Below is a small trained network, with its code and all its weights. Each question gives an input and a class and asks what happens when units are switched off, that is, made to give their printed mean instead of their output.

import numpy as np


def w(rows, s, z=0):
    codes = np.array(rows[::2]) - 128.0
    scale = np.full(codes.shape[1], s)
    scale[-1] = z or s
    return codes * scale


def norm(h):
    return h / np.sqrt((h * h).mean(-1, keepdims=True) + 1e-5)


def f(y):
    return np.maximum(y, 0)


def log_softmax(a):
    a = a - a.max(-1, keepdims=True)
    return a - np.log(np.exp(a).sum(-1, keepdims=True))


def net(x, mask):
    res = np.array(x, float).reshape(1, 3) / 4 @ E
    u = 0
    for l in range(2):
        y = f(norm(res) @ A[l][:, :-1].T + A[l][:, -1])
        res = res + np.where(mask[u : u + 4], y, B[l][:, -1]) @ B[l][:, :-1]
        u += 4
    return log_softmax(norm(res)[-1] @ U[:, :-1].T + U[:, -1])


A, B = {}, {}
E = w([
[14,152,28,135,57,91,1,31,55,77,109],'x0',
[232,172,119,82,82,45,104,159,208,128,234],'x1',
[89,242,113,201,150,94,131,200,151,211,144],'x2',
],0.0073)
A[0] = w([
[151,152,199,85,113,113,172,131,205,194,125,71],'L0N1',
[194,95,162,163,178,142,147,126,92,171,169,62],'L0N2',
[116,41,113,126,153,71,100,75,25,50,119,69],'L0N3',
[119,254,151,187,59,105,45,92,108,103,164,2],'L0N4',
],0.0048,0.0029)
B[0] = w([
[182,207,105,138,156,179,164,147,130,93,136,218],'L0N1',
[140,102,113,194,113,94,120,143,105,191,151,188],'L0N2',
[175,160,167,48,133,119,204,141,66,156,145,252],'L0N3',
[167,164,55,219,146,2,129,177,129,201,82,227],'L0N4',
],0.01,0.0038)
A[1] = w([
[180,146,159,160,115,3,84,51,155,130,144,253],'L1N1',
[122,60,133,60,125,133,137,18,56,91,90,12],'L1N2',
[119,179,131,33,101,93,102,147,195,23,194,30],'L1N3',
[85,135,69,149,60,16,37,167,129,147,151,4],'L1N4',
],0.007,0.0011)
B[1] = w([
[21,132,60,133,109,96,51,61,147,186,184,232],'L1N1',
[115,208,91,13,247,173,51,206,82,18,112,254],'L1N2',
[76,37,178,193,66,146,159,37,131,80,85,179],'L1N3',
[189,138,57,154,93,16,89,151,46,231,94,253],'L1N4',
],0.011,0.0062)
U = w([
[216,138,247,180,161,176,227,229,201,159,188,232],'0',
[156,89,172,178,38,107,170,48,231,73,169,11],'1',
[9,104,182,200,130,208,137,141,156,183,27,34],'2',
[109,164,67,153,76,38,69,126,102,211,118,242],'3',
[95,81,159,99,87,146,88,78,127,46,163,6],'4',
[131,173,136,54,203,157,108,196,45,34,84,165],'5',
],0.011,0.0027)

Each question gives the input, the list of numbers given to net, and the class t.
The units are the neurons (one row each of A and B). Each row of codes is followed by its name. A weight is (code - 128) times the scale printed after its matrix; where a second scale follows, it is the last column's (A, B and U).
mask holds one flag per neuron, layer by layer. A switched-off neuron (its flag False) gives its mean, the last column of its row in B, instead of its output. The means were averaged over made-up inputs and are rounded, as every weight is.
A unit's drop is (log p(t) with every unit on - log p(t) with that unit switched off) / (log p(t) with every unit on - log p(t) with every unit switched off).
The circuit of an input: a set's keep is (log p(t) with only the set's units on - log p(t) with every unit switched off) / (log p(t) with every unit on - log p(t) with every unit switched off). Starting from all 8 units, units are removed one at a time, each time the one whose removal leaves the highest keep (on an exact tie, the one counted first), for as long as the keep stays at least 0.8.
units of the circuit, in order: the units of the circuit, biggest drop first
k most important neurons: the k neurons with the biggest drops, biggest first
top k neurons in layer l: the k neurons of layer l with the biggest drops, biggest first
drop of u: that unit's drop, to one decimal
input [-3,4,7], class 0: 3 most important neurons	(L0N1 L1N4 L0N4)
input [-4,8,3], class 1: units of the circuit, in order	(L1N3 L1N2 L0N4)
input [-7,-8,-1], class 0: units of the circuit, in order	(L1N1 L1N2)
input [-3,-2,4], class 0: units of the circuit, in order	(L1N2 L1N4)
input [-3,-4,0], class 0: 2 most important neurons	(L1N1 L1N2)
input [-5,-1,-1], class 0: top neuron in layer 1	(L1N2)
input [3,3,-4], class 5: 3 most important neurons	(L1N2 L0N3 L0N2)
input [-6,7,-6], class 1: units of the circuit, in order	(L1N3 L1N2)
input [-2,-5,3], class 2: 3 most important neurons	(L1N2 L1N4 L0N3)
input [-4,8,0], class 1: top 2 neurons in layer 0	(L0N3 L0N4)
input [-2,3,-5], class 1: 2 most important neurons	(L1N2 L1N3)
input [4,2,-4], class 5: drop of L1N2	1.1
input [-3,6,-3], class 1: drop of L0N3	0.0
input [-4,6,-7], class 1: drop of L1N2	0.1
input [7,3,-7], class 5: top neuron in layer 1	(L1N2)
